Here is a tiny trained network, its code and every weight. The questions are about switching its units off for an input and a class, where a switched-off unit gives its printed mean instead of its output.

import numpy as np


def w(rows, s, z=0):
    codes = np.array(rows[::2]) - 128.0
    scale = np.full(codes.shape[1], s)
    scale[-1] = z or s
    return codes * scale


def f(y):
    return np.maximum(y, 0)


def log_softmax(a):
    a = a - a.max(-1, keepdims=True)
    return a - np.log(np.exp(a).sum(-1, keepdims=True))


def net(x, mask):
    res = np.array(x, float).reshape(1, 4) / 4 @ E
    y = f(res @ A[0][:, :-1].T + A[0][:, -1])
    res = res + np.where(mask, y, B[0][:, -1]) @ B[0][:, :-1]
    return log_softmax(res[-1] @ U[:, :-1].T + U[:, -1])


A, B = {}, {}
E = w([
[151,71,126,182,63,155,193,151,91,170],'x0',
[129,101,122,59,166,106,182,247,49,74],'x1',
[88,176,160,158,80,144,166,135,89,93],'x2',
[171,170,78,126,139,188,170,121,187,45],'x3',
],0.013)
A[0] = w([
[177,145,73,166,101,156,130,66,161,134,174],'N1',
[188,170,110,116,131,154,98,133,200,164,221],'N2',
[148,111,114,77,254,93,56,183,128,105,252],'N3',
[72,124,173,116,71,103,135,121,131,149,189],'N4',
[123,126,107,190,80,191,139,85,173,152,199],'N5',
[87,55,170,69,127,98,74,141,95,203,192],'N6',
[101,146,75,166,155,107,154,144,163,80,226],'N7',
[212,151,92,165,122,174,112,70,143,111,219],'N8',
[161,171,64,21,188,114,140,93,145,81,210],'N9',
[91,165,229,131,98,123,172,181,63,169,247],'N10',
[182,139,135,194,78,189,114,105,146,133,171],'N11',
[122,164,67,188,135,129,137,128,138,73,250],'N12',
],0.0096,0.0033)
B[0] = w([
[167,93,110,106,97,162,93,125,88,143,218],'N1',
[166,127,112,82,150,110,64,194,138,185,201],'N2',
[97,152,30,95,149,62,119,104,125,117,246],'N3',
[110,125,200,186,150,148,121,93,170,129,191],'N4',
[191,114,173,162,98,161,99,166,108,178,237],'N5',
[69,147,102,162,137,119,132,90,119,119,239],'N6',
[170,119,135,118,152,217,118,125,99,138,182],'N7',
[178,110,156,98,113,174,99,112,94,151,217],'N8',
[156,120,61,76,167,197,142,130,120,130,231],'N9',
[90,145,139,173,77,144,157,10,137,47,228],'N10',
[138,112,179,144,37,125,107,215,126,131,217],'N11',
[129,79,139,118,102,221,147,146,74,159,196],'N12',
],0.011,0.013)
U = w([
[103,81,255,221,66,202,201,93,156,50,254],'0',
[159,126,81,28,227,170,124,152,136,111,96],'1',
[64,151,130,130,194,105,95,76,153,117,28],'2',
[116,60,110,123,118,63,198,129,111,96,219],'3',
[189,85,173,110,117,176,51,163,122,181,78],'4',
],0.0095,0.00033)

Each question gives the input, the list of numbers given to net, and the class t.
The units are the neurons (one row each of A and B). Each row of codes is followed by its name. A weight is (code - 128) times the scale printed after its matrix; where a second scale follows, it is the last column's (A, B and U).
mask holds one flag per neuron, in row order. A switched-off neuron (its flag False) gives its mean, the last column of its row in B, instead of its output. The means were averaged over made-up inputs and are rounded, as every weight is.
A unit's drop is (log p(t) with every unit on - log p(t) with that unit switched off) / (log p(t) with every unit on - log p(t) with every unit switched off).
The circuit of an input: a set's keep is (log p(t) with only the set's units on - log p(t) with every unit switched off) / (log p(t) with every unit on - log p(t) with every unit switched off). Starting from all 12 units, units are removed one at a time, each time the one whose removal leaves the highest keep (on an exact tie, the one counted first), for as long as the keep stays at least 0.8.
units of the circuit, in order: the units of the circuit, biggest drop first
top k neurons: the k neurons with the biggest drops, biggest first
drop when u is switched off: that unit's drop, to one decimal
input [0,-8,4,-5], class 0: units of the circuit, in order => (N4)
input [2,6,0,-5], class 2: units of the circuit, in order => (N11; N5; N6)
input [3,5,0,3], class 1: top 2 neurons => (N11; N4)
input [3,2,-3,-8], class 0: top 2 neurons => (N10; N2)
input [4,0,-3,-1], class 0: top 2 neurons => (N3; N2)
input [6,-6,7,4], class 4: top 2 neurons => (N5; N1)
input [-2,2,-5,-3], class 1: top 2 neurons => (N10; N4)
input [-4,0,4,-1], class 2: top 3 neurons => (N11; N5; N8)
input [-3,-2,8,4], class 4: top 2 neurons => (N10; N6)
input [1,-6,7,1], class 4: top 2 neurons => (N5; N1)
input [0,5,3,-7], class 0: drop when N10 is switched off => 0.5
input [7,3,-6,-4], class 3: drop when N12 is switched off => 0.1
input [1,7,-8,-5], class 2: drop when N6 is switched off => 0.2
input [-5,2,7,-2], class 0: units of the circuit, in order => (N10)
